Here is a tiny trained network, its code and every weight. The questions are about switching its units off for an input and a target symbol, where a switched-off unit gives its printed mean instead of its output.

import numpy as np


def w(rows, s, z=0):
    codes = np.array(rows[::2]) - 128.0
    scale = np.full(codes.shape[1], s)
    scale[-1] = z or s
    return codes * scale


def norm(h):
    return h / np.sqrt((h * h).mean(-1, keepdims=True) + 1e-5)


def f(y):
    return y / 2 * (1 + np.tanh(0.7978845608 * (y + 0.044715 * y**3)))


def softmax(a):
    e = np.exp(a - a.max(-1, keepdims=True))
    return e / e.sum(-1, keepdims=True)


def log_softmax(a):
    a = a - a.max(-1, keepdims=True)
    return a - np.log(np.exp(a).sum(-1, keepdims=True))


def net(x, mask):
    ids = ['βδζλξτφ'.index(c) for c in x.split()]
    T = len(ids)
    res = E[ids] + P[:T]
    r = norm(res)
    for j in range(2):
        rows = slice(4 * j, 4 * j + 4)
        q, k, v = (r @ M[0][rows].T for M in (Q, K, V))
        z = softmax(np.where(np.tri(T) > 0, q @ k.T / 4**0.5, -1e9)) @ v
        o = O[0][rows]
        res = res + np.where(mask[j], z, o[:, -1]) @ o[:, :-1]
    y = f(norm(res) @ A[0][:, :-1].T + A[0][:, -1])
    res = res + np.where(mask[2:10], y, B[0][:, -1]) @ B[0][:, :-1]
    return log_softmax(norm(res)[-1] @ U[:, :-1].T + U[:, -1])


Q, K, V, O, A, B = {}, {}, {}, {}, {}, {}
E = w([
[29,119,147,64,116],'β',
[243,111,194,111,255],'δ',
[69,147,180,109,91],'ζ',
[85,144,149,57,70],'λ',
[76,167,115,62,116],'ξ',
[88,199,139,105,83],'τ',
[49,173,146,104,132],'φ',
],0.00069)
P = w([
[89,126,107,135,86],'0',
[135,152,91,168,79],'1',
[63,180,161,76,92],'2',
[163,67,121,152,179],'3',
[75,210,203,48,116],'4',
[94,84,45,189,55],'5',
[111,213,219,48,149],'6',
[246,103,67,225,124],'7',
[140,208,228,52,176],'8',
[167,52,154,162,255],'9',
],0.00099)
Q[0] = w([
[90,240,29,154,2],'H0',
[236,9,20,238,107],'H0',
[30,248,221,10,13],'H0',
[232,156,36,224,6],'H0',
[177,82,5,180,24],'H1',
[14,241,201,5,9],'H1',
[21,245,245,9,31],'H1',
[214,218,7,247,6],'H1',
],0.0044)
K[0] = w([
[34,39,244,5,197],'H0',
[94,22,20,227,45],'H0',
[81,221,245,10,202],'H0',
[38,14,67,135,28],'H0',
[7,10,31,170,227],'H1',
[84,161,246,10,225],'H1',
[137,224,244,14,225],'H1',
[2,34,107,155,150],'H1',
],0.0045)
V[0] = w([
[104,253,103,224,204],'H0',
[154,71,110,93,252],'H0',
[173,239,96,91,145],'H0',
[137,65,223,120,131],'H0',
[200,166,45,10,138],'H1',
[78,68,90,170,253],'H1',
[108,104,38,103,156],'H1',
[41,63,124,61,155],'H1',
],0.0025)
O[0] = w([
[52,223,205,202,152,113],'H0',
[126,90,113,158,190,6],'H0',
[118,192,89,172,131,155],'H0',
[183,34,153,147,90,109],'H0',
[205,155,2,78,176,125],'H1',
[38,196,140,144,145,21],'H1',
[90,162,108,56,169,105],'H1',
[74,129,138,141,232,191],'H1',
],0.0039,0.0019)
A[0] = w([
[109,75,48,252,155,124],'N0',
[54,123,96,129,50,91],'N1',
[172,204,112,139,29,114],'N2',
[118,83,203,25,214,63],'N3',
[108,160,19,125,190,98],'N4',
[72,56,130,115,183,4],'N5',
[79,182,38,84,82,51],'N6',
[128,123,99,208,35,100],'N7',
],0.0039,0.0023)
B[0] = w([
[247,120,186,97,202,59],'N0',
[220,148,144,187,125,142],'N1',
[147,65,55,230,188,252],'N2',
[111,48,61,250,250,201],'N3',
[136,132,168,82,157,95],'N4',
[160,152,15,222,108,63],'N5',
[198,150,131,137,202,138],'N6',
[176,87,157,168,233,104],'N7',
],0.0025,0.0013)
U = w([
[5,18,48,146,240,91],'β',
[252,79,247,128,248,164],'δ',
[127,9,242,176,5,61],'ζ',
[209,23,2,21,27,130],'λ',
[154,252,38,28,221,62],'ξ',
[241,231,33,248,63,119],'τ',
[10,230,183,120,63,254],'φ',
],0.0044,0.001)

Each question gives the input, a string of symbols that net reads in full, and the target symbol t.
The units are the heads (4 rows each of Q, K, V and O) and the neurons (one row each of A and B). Each row of codes is followed by its name. A weight is (code - 128) times the scale printed after its matrix; where a second scale follows, it is the last column's (O, A, B and U).
mask holds one flag per unit, heads first, then neurons. A switched-off unit (its flag False) gives its mean, the last column of its rows in O or B, instead of its output. The means were averaged over made-up inputs and are rounded, as every weight is.
A unit's drop is (log p(t) with every unit on - log p(t) with that unit switched off) / (log p(t) with every unit on - log p(t) with every unit switched off).
The circuit of an input: a set's keep is (log p(t) with only the set's units on - log p(t) with every unit switched off) / (log p(t) with every unit on - log p(t) with every unit switched off). Starting from all 10 units, units are removed one at a time, each time the one whose removal leaves the highest keep (on an exact tie, the one counted first), for as long as the keep stays at least 0.8.
circuit, biggest first: the units of the circuit, biggest drop first
top k neurons: the k neurons with the biggest drops, biggest first
drop of u: that unit's drop, to one decimal
input λ β λ λ λ φ λ β, target φ: circuit, biggest first : H1, N3
input λ β λ λ ξ β β ξ, target β: circuit, biggest first : H1
input β λ β λ β φ ζ ζ ζ λ, target ζ: circuit, biggest first : H1, H0
input φ λ λ τ ζ β λ φ, target β: circuit, biggest first : H0, H1
input φ ξ δ τ, target ξ: circuit, biggest first : H0, H1
input λ φ τ δ δ φ, target δ: circuit, biggest first : N7, N0
input ζ δ ξ ξ, target δ: circuit, biggest first : H0, N0
input λ τ λ β ζ ζ φ ζ φ ξ, target ζ: circuit, biggest first : H1, H0
input ζ β φ λ φ δ ζ β, target δ: circuit, biggest first : H0, N7, N6, H1
input ζ φ δ τ τ λ λ φ τ λ, target φ: circuit, biggest first : H0, H1
input φ φ δ ζ ζ β δ τ λ λ, target τ: circuit, biggest first : H1, H0
input λ β τ τ β β, target τ: top 2 neurons : N1, N5
input β β ξ β φ ξ δ ζ, target ξ: top 2 neurons : N6, N7
input λ φ β φ, target φ: circuit, biggest first : H0
input β δ λ ξ τ β λ τ λ ξ, target τ: top 2 neurons : N3, N2
input δ λ φ λ ζ λ β τ ζ φ, target τ: top 2 neurons : N2, N3
input β ξ β ξ ξ ζ ζ τ, target ζ: top 2 neurons : N3, N5
input δ ζ λ φ β β λ ζ, target β: drop of H0 : 1.3
input δ β λ ξ λ φ, target ξ: drop of H1 : 0.8
input λ λ ξ β δ ζ ξ λ δ β, target λ: drop of H1 : 1.0
input δ δ β δ β ξ λ λ ξ λ, target λ: circuit, biggest first : H1
input β ζ β ξ δ ξ λ φ β β, target φ: drop of H1 : 0.2
